Each row is followed by its class.
[-231   46  -12  -66    1  -45  -54   -8  183  113  205   -9    0  114
   64   75   80 -151 -330  -61   38 -156  -67  300   96  -18  220 -121
   82  147  -31   15 -124  -67 -104  231] => Gepog
[ 246  201  203   -6  242  119 -222 -124  -29   88   25 -123 -158  114
 -275 -527   35   71  353  244  219  219 -106 -275  -21 -251  -82 -136
  576  166   97 -313 -207 -102  425 -181] => bulu
[ -65  103   73  -17   53   21 -235  -78   68 -137  185 -239   10   27
   24 -203  -73  -14 -158 -114 -217 -187 -134   27 -102  -73    1   94
   39 -132   67 -121  -44   74 -387   60] => Gepog
[-136   66  -26   51   72  138  -96  112 -286  -76   96 -134   15 -178
  315  -37  -43 -130 -326  -17  152 -283 -238  133  173   69  119 -379
 -289  -64  311   11 -160 -502 -272  -69] => neno
[-190  -63   19 -203   39  -87 -120  -33  248   90  231  -71   56  254
   86  -17  126 -199 -396   -2   21 -176 -167  364   43  -38  220  -94
  211  128  -56   48  -76  -37 -184  183] => befer
[-178 -233 -238  138  155 -355  -53  117 -417   17   79  -48  118 -146
  458  -62   63 -170 -105  222  396 -294 -327  127  -86 -112  326 -338
  -82  180   75  221  -56 -348 -314 -325] => bulu
[-113  120   75  -86  -25   76 -249  -70   64 -180  275 -147  -35 -101
  142 -152  -24   30 -303 -145 -186 -151  -81   48  -58 -126 -123   16
   98 -205   90  -35  -19    4 -280  -14] => Gepog
[ -17   97   86  -69  -65  -19 -223  -78   71 -208  209 -210   -4  -29
   16 -130 -150   83 -153 -116 -188 -114   -3   46  -83  -71  -39   82
  -92 -136   65  -46 -143   83 -220  -36] => lopu
[ -72  109  -15  -97  -24  -62 -156  -12  126 -103  177 -202  121  -57
   57 -102  -85  -62 -100 -141 -196 -176  -42   98  -52  -58   15  105
  -78  -50   21  -49  -98  122 -359  -26] => Gotod
[ -43   21  129   -9   44  102 -252 -115  107 -190  121 -189   48   15
   58 -360  -88  243  -51 -148 -286  -33  -31  -30   -4    4    3   49
  -38 -214   87  -27 -112  101 -182   46] => dolev
[ -10   32  -87  368   50   80 -275  160 -182   77  -91 -189  223 -310
   65 -267   -3 -318  300 -100   42 -150 -210  -71  132 -223   62  -75
 -129   11  -17 -214   38  -95 -487  -81] => Gepog
[-133  115  224  -46   22   46 -377 -142  254 -212  320 -220   37   45
   33 -360  -77  181 -256 -128 -305  -11 -109   33  -35  -29  -46   41
   56 -148   91 -110 -129  143 -319   61] => Gotod
[ 177  320  102  -18   22  328 -200  -77  -55   76  -74   45 -186  -56
  -85 -474  -24   55  216  192  187  140  -36 -226   70 -244 -154 -112
  504   89   46 -189  -46 -108  535  -20] => befer
[  85   72  322 -261  219  270 -472 -174  110 -129   96  -12 -321  301
  -38 -861   64   99    7  262   36  257 -222 -158   55 -230 -166 -306
  659   91   46 -332 -194 -141  476  -79] => Gepog
[-131   61   90  -55   24   16 -148  -42  178  101  181  -29  -77  166
  -22   -5   57 -125 -290    0   81  -12 -133  250  113  -58  146 -128
  212   70   -3   32  -69  -72  -23  209] => Gepog
[  41 -125 -112   41  184 -308   -1   12 -480  132  -12 -140  162 -122
  351  175  121 -184  -82  379  276 -240 -254   62  -12 -118  134 -181
 -144  -77  366  188 -163 -447 -212 -377] => Gepog
[ -24  -52 -143  350  247 -221 -215  -70  265  166    7 -282  289  154
   13 -363  116    1   50   10  -90 -255 -309  144   96   50  314  -45
 -179  136    5  -23 -170   16 -665  -22] => von
[ -32   31   23  -45  -38   20 -373 -117    1 -197  182 -212   10  -24
   80 -193  -77   19 -223 -139 -175 -262  -60   47  -90 -130  -42   24
   68 -187  -13  -77 -111    2 -333  -83] => Rese
[   8   83  287  -75  171  266 -357 -202 -134    4   71  120 -190  -82
  133 -870   81  160   69   82  135  181 -160 -283  -60 -314   39 -241
  802   65   95 -153   13 -154  498 -163] => bulu
[-112  175  126  -36  -48  146 -343 -102  110 -190  292 -134  -20 -165
  108 -263 -128  146 -223 -348 -211   21  -85   20  -46  -65  -78  -38
   -9 -206  134   -7  -70    2 -239  -64] => lofor
[-237  -22 -144  222  167 -127    0  128 -405   36    9  -78   34 -165
  384   88   12 -120 -174  161  253 -432 -273   -8  -49 -105  237 -206
 -128  -86  127  216   20 -339 -504  118] => Rese
[-102  130  109  -50   10   69 -239  -49  143 -178  283 -171   28    7
   37 -254 -112   90 -205 -166 -234   60 -143    5  -50  -49  -59   55
   76 -112  109  -14    6  120 -267   27] => bef
[ 126  -55   28   -5   53  -22  -15  -34 -447 -136    9 -107  133 -344
  224  -53 -219  180  -69  -65   72 -259  -19  161  -95  -50   62    4
 -349 -163   46  222 -103 -173  -26 -238] => befer
[-150   16 -329  783   34 -125  -26  139 -255  291  -77 -146  290 -516
  230 -243  150  -99  140 -126  141 -290 -187  -12  129 -254  367 -199
 -253   11  169  333   63 -259 -558  -87] => bef
[ -90  107   41  -37   -6   79 -294  -85  105  -92  175 -182   11  -14
   42 -235  -58    9  -90 -219 -209  -32  -69  -28  -89 -107  -82   89
  137 -113   79 -121  -47  100 -289  -47] => Rese
[-183  -25  127  -39   65   25 -222  -61  253  102  208   -8   56  123
   49 -310   98   -8 -334  -61    6   63 -182  245  108  -61  241 -202
  310   93   12   81  -54  -71  -60  173] => neno
[-193  -57   64 -197  -20  -20 -124  -43  110   83  153  -41   11  200
  112  -79   73 -137 -336   51   44 -176  -70  290   46 -144  200 -146
  240   31  -14   27 -118 -145   20  134] => Gotod
[   2  214   76  123  -38   31 -218 -136   94 -175  197 -218   14 -113
  -56 -211 -162  144 -173 -197 -201 -144  -31    3  -72  -79    8  117
  -32 -231   84   35  -87   86 -272   -9] => neno
[  17  100   19  -40  -60   82 -248  -83  174 -122  197 -191   45    7
    4 -272  -88  155 -153 -177 -181  112 -118   20    2  -22 -144  144
  -71 -119   87   -7  -74  178 -320 -103] => von
[-160  -27   77 -156  -67   -9 -103  -41  110  -17  201   10  -41   86
  119  -16   48 -105 -372   51   50 -183  -57  291   26 -105  123  -83
  211   56  -79   90  -40  -42    6  198] => Nupib
[-122   88   62 -118  -33   44 -256  -53  288 -202  218 -262   19  108
  -56 -126 -109  -82 -207 -228 -334 -169  -96  134  -62   27 -130  128
  -28 -166  -29 -156  -55  195 -397  111] => lofor
[-193   63 -234  539  179 -117 -214  333 -378  323  105  -77  139 -574
  364 -330   97 -116   79  -40  194   70 -121 -151  -74 -461   42 -491
 -114  295  262 -203  -81 -391 -340 -227] => bef
[ -21  125  293 -219  130  304 -314 -196   82  -19   96  -31 -276  333
  -19 -899  104  316  -90  195   51  136 -181  -29   66 -184  -68 -304
  733  125  -32 -194  -78 -168  404    5] => von
[-109   -7   -3  -30  -13 -113  -65  -23  160   96  154  -36   41   84
   45   45   62 -181 -237   53  117  -99  -81  222   24 -116  214  -95
  191   83  -25  110  -79  -51   27   30] => bulu
[ 193  306  133  101  170  147 -237 -120  184   80   22 -128  -79  125
 -294 -504  -18  -27  150  164   58  274 -230  -69  162  -62   16  -80
  406  100   77  -97 -114   43  247   44] => Gepog
[-100  154  -25   90  -23    4 -255  -16   91  -14  188 -182   54 -108
   53 -111  -23 -123  -80 -260 -178 -107  -74  -24  -50 -128  -28  100
   36  -72   65 -146   -9  125 -441  -40] => Nupib
[  68  224  109  -85   72   -7 -245  -36  159 -165  223 -318   42  -14
  -85 -235 -126  -15  -58  -34 -235    3 -115  -16  -86  -39 -100  115
   36 -127  128 -153 -111  185 -334   51] => dolev
[ -98  128   67    0   58   -6 -258  -34  230 -144  309 -213  106  -40
   59 -302  -46   77  -72 -229 -318  158 -111   49  -57    1  -23   83
  -41  -69  145  -81  -47  213 -417  -10] => bef
[   1  343  274 -191  116  322 -334 -200   12 -117  214   73 -228   76
   67 -523  -80  -14  -86   86   27  228 -172 -285  -43 -228 -110   18
  634  -49  118 -298  -49   44  455  -66] => Gepog
[ -57 -230 -240   27  157 -514  177  241 -373   96  -91 -103   36   23
  237  452  291 -513  276  450  270 -686   80   38  -27 -193  190 -248
 -222  275  -73 -272 -175 -341 -236 -199] => lofor
[ -56  153   41  120  -14  141 -379 -146  100 -105  197 -262   25  -24
    3 -399 -105  194 -166 -262 -241 -123  -96   64  -49 -133  -61   44
   96 -212   49 -105  -63   46 -375   29] => von
[ 237  277  322  -95  168  323 -343 -199  -21  -61  107  -11 -282   55
 -110 -714   83  168  109  365  140  224 -171 -285   86 -268 -173 -181
  619    5  284 -224 -175 -198  654   12] => dolev
[ -26  -86   30 -148    5   20 -287  -80   33  -78   76 -141  127   37
  141 -434  -14   60  -35 -153 -282  -43  -46  -25  -90 -249    3   52
  130 -178   49  -41  -71   40 -102 -214] => Nupib
[-198  126   58  -95   -1   21 -146  -46  189   59  288  -65  -24  132
   35   44   62 -114 -421  -36   62 -178  -84  314   53  -41  137 -162
  193  123  -34  -67 -151 -128  -98  201] => Gotod
[-165   27   46  -72  -42  -52 -126  -69   46   88  211    4  -47   50
  107  -93   92 -111 -328   56  131 -136 -124  214    3 -189  163 -129
  291   58   25   70  -34 -145    0   68] => Gepog
[ -53   21 -272  154 -100  111  170  121 -343   76   44  -64  234 -546
  355  100 -127    3  -86 -156  260   54  -34  149  144   68   96 -213
 -513   22  436  321 -226 -358 -166 -260] => lofor
[ 455   99 -175  133  -54 -176  148 -129 -479  -10 -145 -202  127 -263
  -39  163 -136 -160  166  401  632 -270 -318  -27   17  -62  210   56
 -248 -158  265  596 -201 -364  -46 -498] => lofor
[-219  109  -16  -42  -12 -103  -62  -13   34   64  232   23  -51  104
  157  187   24 -147 -324   -4   83 -200  -38  238  -35 -119  204  -91
  141  109  -43  -16  -49  -93 -123  168] => Nupib
[ 128  296  378   -3  218  373 -373  -85  179 -106  162  -26 -267   29
 -178 -626   95  231   52   53  -94  291 -166 -163  149  -78 -225 -160
  382   29   88 -229  -35  -14  373  162] => Rese
[-201   37  -22 -110  -39  -54 -118  -81  138  115  225   28   36   61
  206  -53  146  -65 -383  -10   78 -151  -87  199   28 -138  185 -121
  246   70    4   99  -98 -116  -82   36] => dolev
[ 279  286  305 -208   89  193 -316 -284   93 -129  175  -15 -214   38
 -187 -533   27   46   13  180  170  150 -171 -191   85  -96  -91  -90
  616  141   81 -149 -171  -49  349 -192] => lopu
[  84  298  436 -365  138  419 -286 -173   14 -253  172  -10 -382  255
  -87 -595 -129   86 -139  269   53  102 -105 -158  -63 -224 -208 -216
  743  -38   57 -418  -69 -193  535  113] => Gotod
[ -33   94  134   75   17   99 -337 -117   44 -150  163 -224   26  -34
  -25 -327 -124  114  -72 -180 -223   -6  -97   -2   13  -57   -8    5
   13 -184  118 -102 -100   30 -237  -13] => Gepog
[  -5  263 -108  248   22  -44  -93   25 -188   66  280 -279  114 -306
  104  181  -63 -222 -233   68  356 -214 -253  154  125  -46   98  -87
 -175   31  327   97 -222 -233 -510  -86] => Gotod
[-197   23   11  -37  -11  -92  -84  -30  188   94  213  -51   51  114
   62   -5   42 -160 -292  -47   38 -139  -81  296   22  -85  230  -93
  167  143  -50   40  -62  -26 -112  146] => befer
[-210   12   77 -156    8  -22 -168    7  251   80  259   -4   -3  141
   78 -100  110  -97 -392  -11  -40  -77  -83  289   37 -113  109 -171
  249  174  -77  -16  -69  -47  -18  216] => bef
[ 177  254  385 -172  174  179 -351 -249  173 -148  250  -70 -253  111
 -216 -474  119   38   40  155   76   59 -186 -147   55  -71  -32  -50
  647   58   27 -183  -95   44  325   34] => Gepog
[ -85  219  -15  330   38 -139  -75  123 -137  -66  323 -136   22 -456
  143  215 -137 -361 -136   -5  383 -165 -146   -5   69 -126  219 -262
 -203   51  253   68 -168 -228 -290  -84] => befer
[ -84   50 -161  145   -9 -290  -88  -21 -292   11  124 -172   75 -136
  238  273  -77 -298 -192  149  247 -418 -158  125   40 -129  195  -96
 -275   52  187   38 -255 -279 -611 -169] => Gepog
[-361 -309 -200  162  133  -11  -67  171 -258  245 -133  -40  157  -47
  465 -252  300 -278   -4  -32   70 -402 -121  115   52 -239  211 -339
   29  138  -26 -149    5 -374 -447  -33] => befer
[ -64  178  338 -317  176  292 -388  -37  247 -148  345  -70 -297  121
  -79 -674   40    8 -242    6  -42  249 -228   35   15 -159 -274 -318
  583  125  109 -275 -119  -88  438   97] => befer
[  27   89  323 -351  167  215 -350 -237   91  -81  226   93 -127  143
   52 -749  137  122   30   53  -16  397 -208 -176   34 -141  -24  -84
  753   86  155 -115  -40   26  506 -194] => Rese
[-130 -156 -285  534  175  -55   13  339  -31  207 -115 -159  245 -211
   86 -155   57   41   88 -166    6  -21 -173  175  202   42  219 -420
 -470  237   61  132   39 -266 -543  105] => Gotod
[-114  170   73   73   51   41 -304  -82  162  -92  204 -194   36    5
   22 -293 -121  124  -74 -247 -271    3  -58  -53  -83  -76  -12    9
   27  -78   42 -186  -88  105 -368   -9] => lofor
[  58  116  130 -452   72  174 -252  -29  -75 -221   56   33 -293  170
  107 -242  -96 -273  -68  262   64  -95  -84 -157  -88 -222 -233  -86
  456  -84    3 -269 -124  -78  638 -113] => bef
[  44  251  117   73  -21   96 -341 -123  183 -203  275 -282  -50  -92
 -100  -52 -153  -30 -196 -177  -99 -101 -106   27   42   10 -110   39
  -61 -188  151  -70 -179   54 -391   36] => befer
[ 277  244  298  -86   76  358 -405 -148   -3  -40  107 -140 -184  -59
 -182 -723  -60  256   33   36   -5  341 -104  -19   62 -245 -190 -252
  396  -92  280 -111 -195 -243  674 -177] => bulu
[  77  300  -58  361  -46   83   94   71 -158   -8   12 -235   97 -337
 -116  193  -63  -46  -71  -75   35 -191 -113   68  157  135  -22  -25
 -475 -138  267  160  -98 -222 -240   17] => neno
[ -95   64   60  -41   26  -39 -135  -40  109   54  179  -84   -9  109
  -10   32    8 -176 -304   27   50 -122 -132  319   73  -51  176 -133
  169   30   29   68  -95 -109  -76  237] => Nupib
[ 232 -122 -102  -14  -65  -42   98  109 -201   34  -86  -93  129 -361
   86 -151  -38  246   84  -15  195  201  -46  159  192   47  -21 -170
 -406  107  214  543 -150 -185  132 -456] => neno
[ -12  157   64   84   23    0 -261 -146   75 -127  198 -266   28   72
  -46 -289  -75   -4 -154  -67 -232 -186 -128   21  -94 -163   69  119
  169 -168   92  -82  -34   81 -265   68] => dolev
[ 113  -22 -162  233   19 -110 -194  106 -326   -5   75 -148  134 -557
  181  242 -178 -299 -146 -116  355 -438 -176  110  131  -80  159 -232
 -306   46  104  229 -132 -294 -420 -197] => lofor
[-139  100    8   79    9  -88 -129  -70  240  158  177  -67  -22  194
  -27   23   78 -112 -297   24   86 -112 -133  271   63  -62  216 -103
  196  163  -35   48  -83  -58 -132  184] => lopu
[-110  121 -289  143  -18  -68  -36   96 -314  191   74 -145   78 -264
  257  -40  -48  -25 -112 -164  248 -266  -91  169   95 -103  145 -242
 -273  305  137    1 -221 -325 -538 -274] => bulu
[-201   50   21 -104  -21   31 -176   11  297   59  217  -51  -40  183
    9   28   -1 -205 -431  -55   44  -72 -158  303  127  -21  146 -155
  113   84  -43   33 -131  -48  -94  259] => Gepog
[-252  -37   18 -100  -14  -55 -180  -86  129  100  179   43  -38  177
  192    5   90 -164 -431   -3   53 -204 -106  266   39 -116  173 -149
  217   27  -31   52  -99 -143  -44  107] => bef
[-137  -10   40  158  -79  -35 -171   50 -413  -79  136  -20  -63 -619
  427 -236  -11  -29 -140   45  309 -397  -44 -109    1 -353  129 -359
  -40  -75  220  184 -100 -422 -118 -227] => Gepog
